(in the rows, 128 means zero)
Each row is followed by its class.
[ 93 153 135 131  63 159 173 107 123 101 139 154 126 136 118 103 137 120
 161  90  92 168 100 118 161 147  98 107 189  65 144 153 184 133 133 148
 149 144 142 133 136 128] => q_946
[ 82 154 126 148  72 149 169 108 127  95 141 169 113 118 113 105 131 121
 168  93  98 146 110 122 155 144 111 109 184  64 151 151 171 143 129 137
 156 136 141 118 147 126] => q_612
[108 167 142 126  22 164 155  92 177 109 208 160 127 166 108 142 139 152
 149  94 156 163  95 127 109 126 100 109 138 115 133 141 127 135 127 101
 135 122 137 128 125 129] => q_988
[ 71 161 135 141  84 156 172 119 115  99 143 163  99 143 114  96 131 124
 168  97 115 137 106 114 147 141 122 100 189  74 151 154 161 148 121 137
 144 133 134 123 143 118] => q_573
[ 82 148 137 152  80 155 172 115 119 105 149 165 106 151 127 100 140 126
 177  92 108 145 101 113 155 146 119  92 189  73 144 160 157 130 125 141
 130 138 133 129 132 115] => q_573
[ 84 147 134 139  82 158 167 111 122 118 135 158 113 129 124 107 134 117
 171  88 109 141 103 121 158 148 114  97 196  63 144 150 179 139 134 151
 144 137 144 136 140 115] => q_348
[102 131 137 127  20 160 138  98 158 108 170 183 114 167 123 140 147 133
 151  88 153 152  95 125 109 138  99 120 140 109 134 140 151 145 140  97
 134 108 139 119 121 104] => q_988
[ 95 155 142 124  20 151 154  99 171 125 199 174 130 149  96 125 142 152
 154  93 164 147  91 117 114 129  91 121 131 105 146 149 122 142 133 111
 132 132 121 119 136 132] => q_573
[ 71 149 133 139  79 153 158 108 131  98 148 160 117 139 116 101 134 126
 163  99 104 149 117 120 151 140 115 102 184  68 147 152 169 145 125 141
 154 136 127 124 135 114] => q_201
[104 154 128 139  74 146 176 108 131 102 136 156 125 135 118  91 133 113
 175  87  87 145 102 126 147 145 118 112 190  75 144 150 166 134 136 141
 159 137 137 118 144 127] => q_946
[ 89 146 130 150  76 146 177 107 134  97 151 161 113 143 117  98 131 124
 169  93  91 156 108 115 145 145 122 100 175  69 137 158 156 128 135 138
 145 136 135 119 138 111] => q_425
[ 90 158 126 151  59 146 160 105 134 107 140 162 130 132 116  93 135 111
 157  89  93 143 119 120 154 137 114 107 196  84 152 150 167 140 124 138
 152 131 142 121 150 119] => q_201
[ 75 155 138 153  78 166 175 109 121  95 142 159 112 130 105 103 125 123
 157  92  96 149 113 126 144 143  98 102 184  73 147 155 161 147 138 134
 155 136 142 127 138 122] => q_815
[106 142 140 121  20 151 151 103 168 120 191 163 122 151 105 137 126 143
 136  96 145 169 102 107 100 129  95 107 126 120 132 147 127 134 138 107
 119 119 142 114 133 120] => q_425
[ 90 165 129 139  63 134 153 118 128 112 139 157 124 141 109  86 126 112
 163 103  95 134 108 116 148 140 106 106 187  80 150 152 165 135 122 142
 154 136 141 106 143 120] => q_587
[ 94 163 129 135  77 123 171 100 127 100 133 153 133 133 101  84 120 118
 164  98  84 138 117 116 147 145 119 101 197  82 143 152 164 145 118 141
 153 134 132 115 136 122] => q_597
[ 84 156 129 144  67 156 166 112 128 102 140 164 109 128 107 107 139 126
 161 101 100 148  97 118 163 147 107 109 187  62 145 146 180 140 129 143
 146 136 150 123 143 125] => q_612
[108 150 146 122  31 159 164 101 175 116 204 162 129 153 105 136 126 151
 143  91 144 155  96 119 114 121  79 109 123 107 134 146 134 130 152 107
 130 122 155 124 131 121] => q_815
[104 124 140 128  15 155 127 112 155 113 156 179 121 180 129 133 141 135
 150 100 149 159  94 118 105 128  87 111 140 100 137 151 148 141 140 114
 126 117 139 118 124 119] => q_587
[114 122 134 127  18 148 124 103 150 136 173 169 115 167 135 154 147 137
 153  87 159 165  92 115  93 149  94 109 148 111 120 157 151 145 138 114
 117 127 151 129 121 115] => q_348
[108 131 146 135  33 152 138 100 150 118 177 181 113 170 135 135 160 142
 156  91 163 163  96 107 109 144  98 113 145 119 145 158 140 135 128  98
 108 130 138 122 127 127] => q_573
[ 80 156 131 144  67 157 159 109 115 110 134 158 114 132 106 106 130 118
 161  90 107 147 110 118 152 147 101  98 190  58 143 148 177 150 128 147
 149 145 146 136 142 123] => q_348
[107 158 134 119  17 151 151 102 174 119 192 164 121 137  96 142 138 150
 140  97 156 145  92 120 117 123  94 124 136 101 146 136 142 148 126 110
 132 126 149 119 142 139] => q_612
[ 97 148 136 124  16 159 146  95 178 123 199 171 126 147 106 135 146 145
 132 102 157 165  96 115 116 124  91 114 131 110 130 141 140 142 135 114
 130 119 133 128 132 124] => q_201
[ 81 150 134 152  81 160 162 117 121 110 133 162 120 135 111  93 136 116
 163  98  96 144 104 122 151 144 107 102 189  62 155 153 170 129 131 144
 145 135 134 126 140 121] => q_587
[ 98 168 120 152  60 124 169 112 139 105 139 168 126 120 102  95 133 121
 165  98 106 137 106 121 152 140 112 112 185  79 147 150 163 138 120 134
 160 141 153 102 156 126] => q_612
[ 98 164 129 153  54 140 155 112 129 108 132 158 129 141 107  85 134 111
 166 100  86 139 105 123 149 138 101 112 192  69 152 150 165 140 127 147
 162 147 135 114 146 128] => q_587
[101 173 125 145  76 145 168 108 137  94 147 159 130 129  91  93 128 112
 172  96  90 145 114 127 140 139 108 103 184  87 139 153 155 142 129 133
 159 135 134 110 145 120] => q_988
[ 85 162 121 151  74 140 175 101 136  94 124 165 130 128 102  88 130 117
 169  98  98 133 119 127 136 135 116 113 189  73 150 153 159 150 126 143
 156 121 123 120 145 120] => q_597
[102 145 137 129  31 137 168  97 183 118 183 167 138 158 113 131 124 152
 159  97 155 147 103 125  99 116 111 112 136  99 140 140 119 129 130 107
 136 121 132 117 129 116] => q_597
[108 132 137 125   4 150 127  97 159 119 178 186 120 154 119 143 146 135
 149  95 139 163  93 112 122 143  91 113 139 119 131 150 146 143 136 115
 115 106 151 119 127 122] => q_612
[ 83 149 131 144  72 151 175 117 133 101 133 166 104 120 115 109 132 122
 166 100 104 147 100 118 163 150 111 104 194  71 144 143 174 138 132 144
 150 136 143 117 150 129] => q_612
[ 71 153 138 151  88 164 180 114 118 103 131 165 108 132 110  89 137 123
 165  96 109 151 103 119 152 145 112 100 193  69 152 153 163 143 131 137
 148 139 127 126 139 123] => q_573
[ 92 158 146 117  42 159 173 109 174 126 203 165 128 138 103 128 128 154
 143  89 172 161  93 119 110 119  99 114 132 110 144 151 127 134 136 105
 139 125 128 121 146 132] => q_573
[ 97 149 141 130  31 149 160 109 172 126 196 168 127 140  92 138 125 151
 145  96 155 144  95 123 104 121  83 117 122  98 136 145 128 136 145 106
 144 134 144 112 138 118] => q_815
[107 151 136 125  14 154 145  97 169 127 192 159 119 156 106 141 132 140
 154  92 150 155 101 114 104 139  88 108 143 103 133 134 130 145 136 114
 125 132 147 129 131 136] => q_348
[103 144 138 132  15 153 150  96 184 117 201 171 116 155 117 136 136 143
 137  98 158 163 102 115 109 122 103 108 132 121 124 134 124 140 131 105
 138 120 129 121 135 130] => q_201
[111 155 144 118  29 159 148  95 178 104 206 169 135 162  99 142 140 149
 154  95 152 169 100 124 108 128  87 110 129 111 134 149 130 136 136 101
 129 125 135 123 129 127] => q_988
[ 94 151 147 114  36 156 166  95 180 115 190 166 139 144  94 135 124 155
 144 104 155 169 101 115 105 129  91 113 135 103 136 141 130 139 143 107
 131 117 125 127 130 136] => q_597
[108 116 134 121  19 155 145 109 154 110 155 181 118 168 130 139 148 132
 147  90 152 174  87 115 109 140  88 117 144  96 122 152 160 141 141 111
 124 124 143 123 119 120] => q_946
[ 97 144 126 158  85 151 182 124 139 101 139 157 121 125  95  95 125 117
 166  85  88 145 118 123 133 139 114 109 177  77 148 160 144 131 140 134
 141 124 135 113 157 114] => q_425
[107 126 140 125  18 137 136  89 160 106 163 183 126 174 133 138 140 140
 153  92 145 162 105 112 101 140 109 115 150 110 130 150 141 145 129 100
 128 120 132 120 127 128] => q_597
[ 91 176 131 144  76 128 168 105 129  97 144 157 134 134  98  83 132 108
 166 102 100 138 112 118 145 140 104  98 189  80 139 156 171 148 113 142
 153 135 141 107 138 120] => q_149
[ 80 161 134 149  72 160 171 111 127  92 137 161 108 131 111 104 136 123
 163 104 100 158 104 118 158 150 107 103 195  67 145 148 170 144 126 136
 147 140 149 122 135 131] => q_612
[100 164 130 161  71 138 171 103 129 101 144 163 135 133 103  83 138 102
 166  91  90 138 108 123 143 142 106 100 189  79 135 157 163 142 120 136
 148 131 140 112 139 119] => q_149
[103 131 130 129  21 150 128 100 151 127 160 178 123 164 126 134 150 132
 157  89 154 150  96 115 110 142  94 111 148  93 129 153 153 145 137 117
 123 125 148 126 122 114] => q_348
[ 91 144 140 145  71 156 179 111 132 104 133 151 107 139 122  99 130 114
 157  95  83 167 102 112 157 150 117 102 196  72 135 145 170 134 136 138
 144 141 143 121 133 117] => q_425
[ 99 152 122 159  58 133 165 104 129  93 129 165 119 143 108  90 131 106
 175  95  75 144 123 112 142 149 112 105 186  80 150 151 154 142 132 142
 139 131 144 111 143 113] => q_425
[ 97 165 123 150  57 135 164 107 133  89 129 165 116 127 100  93 134 113
 163 104  94 144 113 117 154 146  99 108 192  81 151 144 164 151 121 135
 150 140 154 106 150 135] => q_612
[109 150 139 124  30 151 162 100 175 104 199 158 117 158 102 137 136 145
 150  98 139 171 102 112 100 138  93 119 136 105 138 147 131 144 141 108
 122 130 140 121 132 132] => q_425
[ 86 156 143 147  83 154 176 107 127  99 152 161 126 136 108  97 137 113
 162  94  98 155 103 117 154 149 103  93 189  71 135 157 176 135 125 138
 139 132 141 125 135 122] => q_149
[ 95 161 121 160  64 137 177 115 132  97 140 166 129 132  96  90 127 116
 176  93  99 148 112 126 136 147 102 111 181  78 142 155 148 137 132 141
 160 136 134 113 146 122] => q_946
[ 97 159 123 160  76 136 174 108 134 105 136 160 127 123 103  90 131 122
 168  88  93 123 112 132 142 132 104 108 178  80 148 160 157 137 136 146
 163 135 140 111 154 115] => q_815
[119 134 132 128  10 148 134 103 155 122 178 180 124 171 129 140 153 136
 158  93 149 165  88 108 107 150  92 121 138 112 121 153 148 130 139 108
 118 122 145 120 118 123] => q_946
[ 89 158 128 159  75 135 175 115 135  99 132 168 127 129 101  95 137 110
 173  97 111 129 110 125 145 138 103 104 188  73 144 155 171 144 123 149
 149 126 134 113 151 117] => q_149
[ 95 152 124 152  63 135 172 122 128 113 127 164 121 128 105  95 129 109
 167  88 104 137 106 122 146 148 113 115 191  76 144 145 163 135 123 136
 158 139 140 109 147 118] => q_946
[107 123 131 126   8 151 130 104 157 116 169 182 115 169 128 149 148 143
 148  91 149 163  88 116 108 142  99 116 144 106 132 153 150 142 135 105
 118 114 159 118 127 120] => q_612
[ 86 155 123 158  60 136 161 109 141 103 137 168 121 129 101  91 131 114
 167  96  95 137 122 121 154 143 111 109 189  77 141 143 161 152 126 146
 163 133 122 116 148 123] => q_201
[102 121 136 133  10 142 119 115 155 127 162 196 129 171 122 136 142 133
 160  98 152 146  93 115 112 134  91 114 134 104 135 158 146 134 142 124
 122 108 134 115 131 108] => q_587
[106 123 133 130  17 141 142 101 154 117 168 187 112 152 131 147 141 138
 146  81 158 136  95 127 107 125  92 118 131 113 131 157 156 155 143 120
 134 109 139 124 131 107] => q_815
[103 145 137 121  40 161 152 104 173 132 195 157 128 146 110 147 133 156
 152  92 166 165  99 118 100 129  92 100 132  99 128 152 132 128 140 119
 125 131 139 131 137 135] => q_348
[ 79 164 131 148  82 157 166 115 124  92 155 164 119 134  93 114 128 123
 180  94 107 135 113 133 143 143 113 107 183  64 150 153 161 149 126 136
 153 136 127 126 138 111] => q_988
[101 146 141 119  26 151 159  98 162 122 199 168 127 156 107 127 136 148
 140  90 157 169  95 112 101 127  88 105 131 120 147 153 125 134 136 102
 119 124 147 120 135 124] => q_573
[ 81 156 140 143  76 164 159 108 118 106 143 161 122 140 115  85 141 112
 161  98  86 148 101 120 159 151 103 108 191  65 155 154 172 132 131 138
 147 137 136 125 133 123] => q_587
[ 85 160 126 149  71 141 162 112 124 102 127 166 123 133 113  80 131 109
 164  98  93 136 111 122 153 139 105 107 190  72 152 154 175 140 128 148
 159 129 132 115 143 121] => q_587
[112 154 136 126  13 145 156  98 176 112 201 170 121 150 109 144 136 153
 143 101 155 174  90 114 110 136  89 109 136 117 128 145 135 138 136 108
 128 124 155 118 135 141] => q_612
[101 122 135 122   4 151 129 101 169 110 171 187 121 167 122 139 147 128
 136  87 146 165 105 110 119 134  94 114 148 112 128 149 150 151 134 108
 121 112 140 125 139 127] => q_201
[ 96 168 130 135  72 123 169  98 137  99 135 154 124 137  99  83 123 114
 162 108  81 151 114 108 148 147 118 101 195  84 132 143 161 144 118 139
 155 139 135 110 140 129] => q_597
[ 98 164 126 157  72 139 170 114 138 104 132 161 130 126  96  94 131 115
 178  91  97 133 111 134 151 145 107 114 192  78 145 148 164 140 131 139
 169 137 127 107 145 110] => q_988
[105 148 135 116  15 153 165 102 179 121 198 169 134 148 107 136 132 139
 152  92 148 174  93 114 110 139  84 119 135 107 130 141 131 124 144 108
 131 125 142 118 135 134] => q_946
[ 95 152 149 118  27 165 169 103 177 121 199 168 127 147 101 125 138 149
 144  95 161 166  89 111 119 130  85 109 140 113 143 146 118 130 139 104
 124 130 129 120 139 142] => q_573
[ 90 161 131 159  82 142 175 111 132  98 134 165 129 127  89  86 137 108
 163  94 102 136 111 129 137 137 102 110 183  70 147 152 172 149 127 139
 157 125 140 113 152 115] => q_149
[108 117 141 121  23 139 138  85 164 117 172 180 122 173 133 138 150 145
 149  90 147 152  97 113 114 136 109 110 138 107 131 147 147 136 125 111
 113 112 131 129 117 114] => q_597
[ 79 167 119 160  81 141 178 128 126 107 130 162 114 126  94  82 125 121
 166  94 120 123 111 126 133 128 115 108 181  82 150 159 151 150 123 143
 156 122 128 109 151 108] => q_573
[104 113 139 110  21 149 145  96 161 118 164 174 123 171 138 149 136 141
 151  89 142 155  95 114 111 135 107 106 150 108 130 148 154 140 139 119
 106 100 136 134 116 113] => q_597
[105 119 136 129   8 149 127  90 164 115 171 183 125 170 137 138 153 141
 133  88 154 170 106 116 110 125  99 109 136 117 137 150 150 139 130 105
 126 116 143 124 132 115] => q_201
[ 99 155 128 161  69 153 176 113 128  95 140 152 120 143 109  96 124 114
 167  91  80 152 115 121 129 140 119 101 188  80 147 157 142 137 134 133
 140 132 146 118 143 116] => q_425
[ 88 170 119 157  58 134 163 109 129  94 131 174 121 116  89  94 135 110
 167 103  96 137 117 118 153 146  99 113 189  75 157 146 162 152 121 139
 151 137 150 108 154 131] => q_612
[109 150 139 118  19 155 153  96 186 127 206 164 140 141 121 139 135 151
 135  93 162 167  98 120 110 112  97 110 129 119 130 150 134 134 137 111
 139 124 127 124 136 131] => q_201
[ 92 148 123 159  75 133 165 128 138 109 126 167 123 128  98  92 126 116
 178 100 102 125 111 129 141 135 104 107 183  70 151 153 155 136 133 156
 156 134 121 108 157 123] => q_587
[112 141 142 124  13 153 129  92 160 115 189 182 123 177 126 146 147 140
 158  91 149 161  92 120 112 143 105 111 142 122 127 148 143 138 136 104
 128 112 142 123 122 112] => q_988
[106 141 144 112  27 141 151  97 178 123 191 166 130 149 100 143 128 146
 143 100 148 168 101 112 103 134  96 114 136 118 130 143 135 142 134 112
 122 115 132 123 133 128] => q_597
[ 93 153 119 146  69 137 171 112 122 102 128 159 118 126 104  90 126 107
 155  89  90 131 113 118 137 134 122 104 185  81 149 156 161 148 125 140
 143 128 142 112 144 109] => q_425
[ 91 155 137 137  75 145 173  96 136  97 139 156 118 143 122  97 131 119
 169 103  87 154 106 115 149 146 126 102 198  71 134 144 162 140 123 137
 151 142 127 124 132 131] => q_597
